The rows lie along a hidden order. The number after each row says roughly how far along it the row is, from 0 to 15. A new part has a new order.
(in the rows, 128 means zero)
[174 132 123 159  78 162 104 187 143  31  71  81 175  99  86 113 122 129
 166 118 101 127 147 148 157 150 149 138 161 110 156 134 123 139 123 140
 135 114 195 171 146 106 175 152 119 137 163 157 122 141 171 119  80 139
 126 145 106 143 102 162 131 155 150 168 108 183 103 123 202 167 114  41
 109 110  61  60 134  75  82  67 116 117 141 129 139 114 106 123 107 105
 138 228 114  93 125 185 105  90 140  76 194 147 138 152 128 141 144 148
 168 105 112  94  99 156 118 135 152  38 173 136  95  75 140 102 109 124
 182 121  60  88 124 164  89 158 161 116 119  85 195  64 146 102 120 162
 157 129 134 137 145 194 129 171 106 140 190 142 108 161 138 128 132]	15
[115 104 104 147 197 175 103 181 119  45  91  96 202 146  85 127 118 133
 137 105 110 130 140 164 143 105 170 133 131 110 160 128 147 135  97 140
 142 125 150 172 145 118 105 127  97 170 148 147 120 131 161 119  90 110
 128 108  85 125 111 168 152 130 127 182 126 105 104 133 163 140 118  80
 121 124 102  83 122 108  83 121 118 138 146 129 105 140 140 118 123 137
 166 195 132 107 121 162 118 118 152 101 152 151 137 157 112 108 172 149
 155 128 104 123 130 139 128 139 168 102 143 148 132  85 165 112 130 156
 153 117 103  82 148 143 125 146 153 105 113  94 165  65 151 133 145 132
 136 120 124 153  88 105 152 128  95 127 141 148 126 150 149 133 143]	7
[197 123 137 146 100 171 102 126 132 117  88 117 144 113  93  91 132 114
 169 120 121 110 146 149 121 118 124 121 171  55 128 139 130 143 133 125
 137 123 181 145 141  97 171 132 101 143 151 138  97 148 143 110 114 121
 148 123 110 130 118 169 143 106 115 166 152 133 102 142 108 160 107  93
  95 116 103 125 129 106  91  93 116 144 174 107 146 134 117 139 112 129
 150 186 128 103 133 156 111 105 147 117 142 140 139 158 121 133 112 128
 153 122 117 116  89 140 133 142 127  88 151 120 111  97 167 130 129 151
 181 132  97  78 114 125 133 145 133 140 119 109 176 118 132 113 118 157
 141 114 137 152 145 129 134 165 129 138 146 125 139 140 111 124 128]	11
[ 83 157 163 123  86  95 114 128 118 222 170 165 150 101 179 129  91 129
 138 156 139 130 107  97  83 119  79 144 130  84  89  95 162 157 169 154
 134 129 129 123  65 157 178 159 141  91 128 109  89 170 126 120 130 131
 115  84 112 146 137 185 123 124  53 123 183  79 225 195 134  98 130 156
 137 101  97  82 129 116 112 102 116 184 128 169 138 147 135 125 120  56
 124   1 110  99 206 131 131 158 127 125 109  99 156 140 133 176 138 107
 119 110 130 190 117 135 141 144 112 200  84  80 158 187  99 128 127 107
  86  85  94 177 152 109 128 111 118 119 144 169 115 195  93 118 206 105
 122 126 130  85 168 106 154 113 144 102  70  96 127  39 126 133 146]	10
[ 45  98 122 129 149 166  71 121 108  83 150 109 202 209 136 167  94 158
 116  99 126 142 143 162 131 114 105 174 106  95 153 111 195 159 122 136
 111 167 103 134 122 121 104 163 151 157 128 166 109 146 174  70 140 127
 128  76  57 144  97 209 159 120  80 133 125 106 159 138 189 125 107  75
 127 128 134   9 116 118 110 114  69 196  91 165 156 166 150 121 106  94
 153  80 160  90 149 166 146 161 155 128 129 147 129 149 115  98 116 119
 146 190 129 154 127 141 125 165 204 190 105 155 162 120 173 117 146 136
 131  93 141  80 181 132 150 139 110  74 138 128 161  63 133 198 231 103
 112 135  90 171 143  78 200 142 144 131  66 100 152 115 125 121 150]	1
[173 132 133 165  97 158 100 159 140  80  80 110 148  91  96  79 131 121
 148 133 119 103 144 140 164 134 122 130 167  97 117 135 125 136 136 141
 154 115 183 141 140 113 158 135 108 147 150 136 101 142 149 136  88 135
 141 129 111 122 111 175 128 116 141 172 139 121  99 133 138 150 110  66
 113 110 112 115 125  88  81  80 129 122 166 116 136 124 112 133 116 117
 140 172 125 103 129 170 113  96 135 114 148 146 141 147 132 127  98 133
 161 107 115 110 120 143 129 131 129  71 169 109 102  89 154 131 111 146
 180 123  83 111 116 136 108 157 159 134 116 108 186  86 143 108 117 174
 152 117 130 138 148 164 124 156 118 136 165 137 120 146 125 129 134]	15
[161 136 120 130 171 150 136 154 141  97  76  99  86 118  86 106 149 108
 123 121 120  93 132 123 155 124 176 118 147 150 120 146  92 108 121 132
 164 114 180 147 150 112 123  96 103 133 129 118 155 116 124 158 107 119
 132 164 142 106 125 101 112 123 176 153 100 123  94 112  93 144 136  98
 119 114 115 183 126 114  99 139 157 109 168  98  95  98 123 113 135 166
 121 171 107 161  98 128 125 100 142 127 117 145 128 135 133 110 134 147
 141 115 116 100 147 116 138 115 143  61 160 128 116 110 118 134 113 146
 144 143 108 128  87 127 121 141 154 158 107 104 159 106 157  95  68 142
 146 112 145 123 109 152  74 117 121 127 180 158 101 180 134 143 122]	12
[170 150 169 147  70  90 122 145 132 220 141 155  87  69 137  74 128 114
 155 168 136 124 116 127  93 114  92 116 167  83  76 120 122 147 161 139
 139 122 172 131  95 140 214 125 116 111 142  71  71 181 120 150 110 143
 138 117 125 119 138 152 128  94 109 153 196 103 156 156 114 130 123 145
 138  98 109 142 130 109 113 105 146 135 179 127 130 138 122 133 132  92
 125  65 121 123 171 121 123 112  85 127 124  96 149 130 146 164 112 123
 129  74 117 171  89 126 152 133  90 137 145  76 120 148 120 172 101 143
 132 116  57 181 102 111 111 145 131 143 142 148 118 199 121  98 117 142
 143 121 138  96 156 131  96 124 111 119 126 120 106  71 113 127 123]	15
[168 128 122 148 119 165 110 153 135  61  91 106 160 121  86 102 132 111
 153 116 104 110 137 149 134 125 156 126 160  86 118 143 127 131 119 132
 138 116 182 151 148  99 159 131 103 144 150 139 121 137 143 124 100 126
 139 140 124 131 119 147 131 127 136 161 127 139  94 139 131 151 118  76
  99 112  96 115 129  92  91  91 120 128 160  97 135 119 117 123 114 136
 139 179 118 100 121 176 116 101 144 111 138 145 136 150 120 134 135 142
 151 111 116 101 101 138 129 128 134  61 158 133 112  91 148 121 125 143
 169 132  93 103 110 135 125 145 153 137 113 104 177 103 140 113 109 157
 146 122 140 133 134 148 128 157 126 137 167 137 124 162 122 136 122]	11
[ 79 171 146  98 167  76 151  85 134 213 132 192  58  97 156 128 115  96
 119 153 145 105  96  80  88 137 103 124 135 108  55 123 108  83 173 157
 162  96 130  76  62 206 131 112 140 107  97  65 108 142  98 186 141 107
 135 109 132 103 175 140  93 106 124 124 168  16 184 190  53  79 154 192
 144 103 127 184 119 132 115 152 173 135 154 154  75 108 142 133 154 106
 126   1 110 158 177 100 114 152  90 186  61 129 161 120 150 141 112 111
 113 112 129 162 157 105 143 122  67 164  77  59 160 194  94 160 119 128
  68 118 151 208 103  97 133  96 119 160 133 175  89 216 127  80 143  81
 110 101 155  63 105 103 131  72 130  94  89 135 105  95 113 159 153]	11
[111  77  96 157 107 187 107 168 111   1 135  52 218 182 108 170 127 165
 130  90  98 163 158 187 170 112 181 140 112 152 245 126 167 176  72 103
  81 156 132 192 176  66 124 166 119 144 162 181 162  99 156  50 131 129
 111 146 111 165  93 124 165 173 104 126  77 241  89  84 229 159 109  65
  98 140  98  62 146 129 127 127  58 147  76 118 184 149 122 110 101 135
 137 255 136  91 108 187 143 124 177  84 185 138 104 138  92 123 212 156
 136 167 127 112 101 156 114 146 201 117 170 200 116  67 167  70 154 113
 163 128 115  29 175 167 127 137 127  85 100  69 165  42 120 195 153 161
 130 156  98 195 149 134 148 184 139 163 142 116 149 156 148 108 104]	0
[180 145 117 126 158 127 161 170 144 117  92 125  98  89  97  97 156 104
 124 135 120 106 121 118 147 126 159 109 140 160 124 146  72 104 120 129
 152 100 171 146 147 121 134  96 109 121 125 104 164 119 109 177 107 124
 121 174 168 110 152  74 101 139 175 128 106 135  94 111  95 142 158 119
 144 119 122 195 131 126 115 139 166  83 152  97  93  93 124 114 140 163
 114 125  96 172  93 112 123 102 122 124 119 130 127 114 131 136 159 158
 125  95 118 101 143 117 132 103 107  46 155 126 111 118  88 130 111 133
 123 147 114 149  87 158 117 131 158 168 103 107 124 162 144  76  49 150
 145 119 156 113 113 157  70 115 123 120 190 159  91 154 129 141 114]	13
[135 136 135 146 124 130 116 162 123 227 113 129 172  96 117 118 115 119
 151 140 117 127 126 133 121 114 142 131 146 105 132 125 147 143 134 154
 134 116 162 160 104 130 181 139 109 132 149 132 101 157 155 135 101 131
 122 109  99 141 125 167 135 125  98 159 160 119 164 155 147 131 123 111
 118 104  74  98 131 102  90 102 120 150 162 121 126 130 131 118 122 101
 142 112 108 103 163 154 116 128 113 111 135 127 158 145 127 157 175 138
 141 102 112 137 113 138 126 140 131 129 136 108 134 134 130 122 120 128
 124 114  72 130 135 132 121 140 146 114  86 121 161 130 127 104 154 138
 135 119 140 111 139 116 134 129 117 115 130 132 118 100 127 130 139]	11
[ 92  97 100 135 142 171 115 124 113  32 136 104 186 169 126 195 111 148
 128  82 110 148 145 139 158 128 153 146 105 126 178 123 165 155 101 120
 103 132 109 145 148 110 103 160 131 140 128 172 151 101 153  85 140 113
 112 121 105 163 108 154 143 162  99 112  85 159 142 125 169 137 125  95
 100 138 105  66 135 134 127 112  77 163  78 137 153 140 129 124 105 126
 138 182 124  90 126 164 129 150 166 106 160 149 125 144 100 127 198 135
 132 173 133 108 140 146 114 141 191 130 117 175 143  92 153  90 167 108
 141 125 163  60 175 144 142 116 120 109 113  81 157  71 117 157 188 132
 108 137 116 169 135 115 189 151 156 149 113 114 155 138 134 127 126]	1
[107 142 142  99 159  99 157 104 130 198 141 158  38 118 148 115 155 117
 112 133 132 123 133 104 111 130 125 109 121 133  42 118 111  98 145 130
 143 103 163  98 109 152 139 104 133 113 118  70 141  98  94 175 146  93
 141 140 163  91 153  94  94 112 137 101 144  93 132 163  51 116 141 205
 145 125 139 219 132 139 129 164 169 107 139 150  73 110 105 150 156 128
 122  62 132 168 150  89 121 128  79 174  63 132 146 113 151 132 105 121
 105 112 156 162 141 114 148 120  87 148  97  91 142 178 114 159 128 130
  93 134 167 177  74 119 121 108 117 177 109 134  81 213 125 114  94  98
 124 110 134  93  99 113 116 111 123 124  98 126 102 116 104 144 113]	8
[168 128 131 166  88 163  98 174 137  43  90 107 203  97  83 112 113 118
 170 120 108 113 144 150 140 127 148 136 165  92 163 136 139 145 133 141
 134 111 193 167 142 106 174 150 106 147 164 151 103 151 168 119 107 135
 128 128  97 146 109 156 136 136 122 172 133 146 112 132 170 155 111  57
  97 109  71  77 133  85  84  74 110 135 156 116 150 125 122 124 107 117
 148 207 121  85 135 186 107 108 137  93 176 143 147 160 120 141 158 140
 167 107 108 107  98 154 122 135 139  77 161 133 111  72 151 112 115 136
 179 127  64  95 132 148 111 152 162 122 120 101 195  84 138 106 143 159
 145 122 135 148 150 162 150 158 113 134 165 139 127 125 130 126 136]	12
[ 85 106 109 132 102 170 109 135 117  41 132  99 190 158 126 168 111 143
 138 101 113 140 146 156 140 132 148 145 115 117 175 124 166 157 109 125
 109 140 112 152 144 109 116 159 126 141 136 176 141 120 167  82 119 123
 119 111  97 162 105 164 141 155  82 126 103 169 135 126 193 140 117  90
 108 132 105  54 132 124 116  98  85 154  91 139 156 147 132 126 107 120
 145 233 136  86 130 174 126 140 157 101 154 142 130 149 106 124 171 131
 144 161 125 113 124 152 115 143 180 124 126 167 134  99 154  94 157 122
 148 121 146  62 172 147 138 126 132 106 123 103 162  79 122 156 171 137
 121 136 118 163 134 125 175 156 143 141 124 123 158 137 134 125 129]	4
[154  96  79 147 145 186 134 149 125   1  63  47 179 149  62 136 151 146
 132  88  90 149 157 183 189 121 218 120 125 164 204 139 127 142  73 111
 127 128 180 193 181  72 124 119 106 163 167 155 183  87 156 116 105 115
 123 153 135 124  98 121 141 165 161 143  54 227  46  81 216 160 121  69
  98 137  81 130 147  94 103 159  91  98 121 112 100 107 108 120 122 166
 141 255 135 115  83 161 123  92 169  96 180 155 117 139 108 115 187 179
 149 139 128  95 117 147 121 138 170  36 190 190 100  66 166  90 132 132
 182 145  98  40 115 171 105 148 164 115  87  48 171  55 147 162  76 160
 151 136 112 161  97 152 112 163 107 160 200 154 110 192 144 122 105]	5
